Below are the code and all the weights of a small trained network. Each question names an input and a class and asks about switching units off, where a switched-off unit gives its printed mean instead of its output.

import numpy as np


def w(rows, s, z=0):
    codes = np.array(rows[::2]) - 128.0
    scale = np.full(codes.shape[1], s)
    scale[-1] = z or s
    return codes * scale


def f(y):
    return np.maximum(y, 0)


def log_softmax(a):
    a = a - a.max(-1, keepdims=True)
    return a - np.log(np.exp(a).sum(-1, keepdims=True))


def net(x, mask):
    res = np.array(x, float).reshape(1, 6) / 4 @ E
    y = f(res @ A[0][:, :-1].T + A[0][:, -1])
    res = res + np.where(mask, y, B[0][:, -1]) @ B[0][:, :-1]
    return log_softmax(res[-1] @ U[:, :-1].T + U[:, -1])


A, B = {}, {}
E = w([
[112,132,80,104,144],'x0',
[115,13,138,73,223],'x1',
[180,182,226,134,90],'x2',
[82,125,47,105,30],'x3',
[135,127,152,131,118],'x4',
[84,48,104,120,2],'x5',
],0.0092)
A[0] = w([
[72,152,136,141,56,126],'n0',
[73,63,113,81,154,253],'n1',
[136,106,142,150,206,47],'n2',
[205,99,47,145,64,78],'n3',
[123,140,195,147,123,151],'n4',
[146,131,131,100,222,195],'n5',
[66,255,109,155,165,199],'n6',
[112,165,70,136,51,31],'n7',
],0.01,0.0038)
B[0] = w([
[177,109,2,102,162,234],'n0',
[69,126,181,184,99,235],'n1',
[166,136,130,127,231,191],'n2',
[142,97,95,143,170,206],'n3',
[124,122,97,162,103,189],'n4',
[162,174,190,65,149,239],'n5',
[116,148,159,168,22,254],'n6',
[152,47,122,66,166,237],'n7',
],0.0093,0.0082)
U = w([
[24,218,248,103,92,179],'0',
[88,168,94,153,38,197],'1',
[226,130,99,2,179,4],'2',
],0.0057,0.0037)

Each question gives the input, the list of numbers given to net, and the class t.
The units are the neurons (one row each of A and B). Each row of codes is followed by its name. A weight is (code - 128) times the scale printed after its matrix; where a second scale follows, it is the last column's (A, B and U).
mask holds one flag per neuron, in row order. A switched-off neuron (its flag False) gives its mean, the last column of its row in B, instead of its output. The means were averaged over made-up inputs and are rounded, as every weight is.
A unit's drop is (log p(t) with every unit on - log p(t) with that unit switched off) / (log p(t) with every unit on - log p(t) with every unit switched off).
The circuit of an input: a set's keep is (log p(t) with only the set's units on - log p(t) with every unit switched off) / (log p(t) with every unit on - log p(t) with every unit switched off). Starting from all 8 units, units are removed one at a time, each time the one whose removal leaves the highest keep (on an exact tie, the one counted first), for as long as the keep stays at least 0.8.
units of the circuit, in order: the units of the circuit, biggest drop first
most important unit: the unit with the biggest drop
top k neurons: the k neurons with the biggest drops, biggest first
drop of u: that unit's drop, to one decimal
input [-2,-4,5,7,-5,7], class 2: units of the circuit, in order -> [n7, n0]
input [0,-3,-6,5,8,3], class 2: most important unit -> n7
input [3,-5,7,7,7,1], class 2: top 3 neurons -> [n7, n0, n1]
input [-7,-6,7,8,2,4], class 2: units of the circuit, in order -> [n7, n0]
input [1,-2,-5,4,7,6], class 2: units of the circuit, in order -> [n7, n6]
input [-5,-1,-7,-4,-4,-3], class 0: units of the circuit, in order -> [n0, n7]
input [7,5,-4,0,-7,1], class 0: units of the circuit, in order -> [n1, n0]
input [0,6,2,2,-3,-5], class 0: top 4 neurons -> [n0, n7, n1, n3]
input [-1,-3,-4,6,-2,2], class 2: top 4 neurons -> [n7, n0, n6, n3]
input [2,5,2,-5,-3,2], class 0: units of the circuit, in order -> [n0, n1]
input [-3,3,-3,-1,5,3], class 0: units of the circuit, in order -> [n0, n1]
input [-5,-2,2,7,4,6], class 2: units of the circuit, in order -> [n7, n0]
input [7,8,-1,-8,-8,5], class 0: top 2 neurons -> [n1, n0]
input [-2,7,-1,-3,-7,1], class 0: top neuron -> [n1]
input [3,-1,0,7,-6,1], class 2: top 3 neurons -> [n7, n0, n6]
input [-6,3,-8,-6,-7,6], class 0: top 2 neurons -> [n1, n0]
input [2,7,8,2,-7,-4], class 0: top 3 neurons -> [n0, n7, n3]
input [7,-1,-7,-7,6,-5], class 0: top 4 neurons -> [n0, n6, n7, n3]
input [3,8,3,4,3,-7], class 0: drop of n1 -> 0.6
input [7,8,-7,4,-3,-2], class 0: drop of n2 -> 0.0
input [1,-2,0,2,-3,6], class 2: drop of n6 -> 0.3
input [6,-7,1,8,-5,8], class 2: units of the circuit, in order -> [n7]
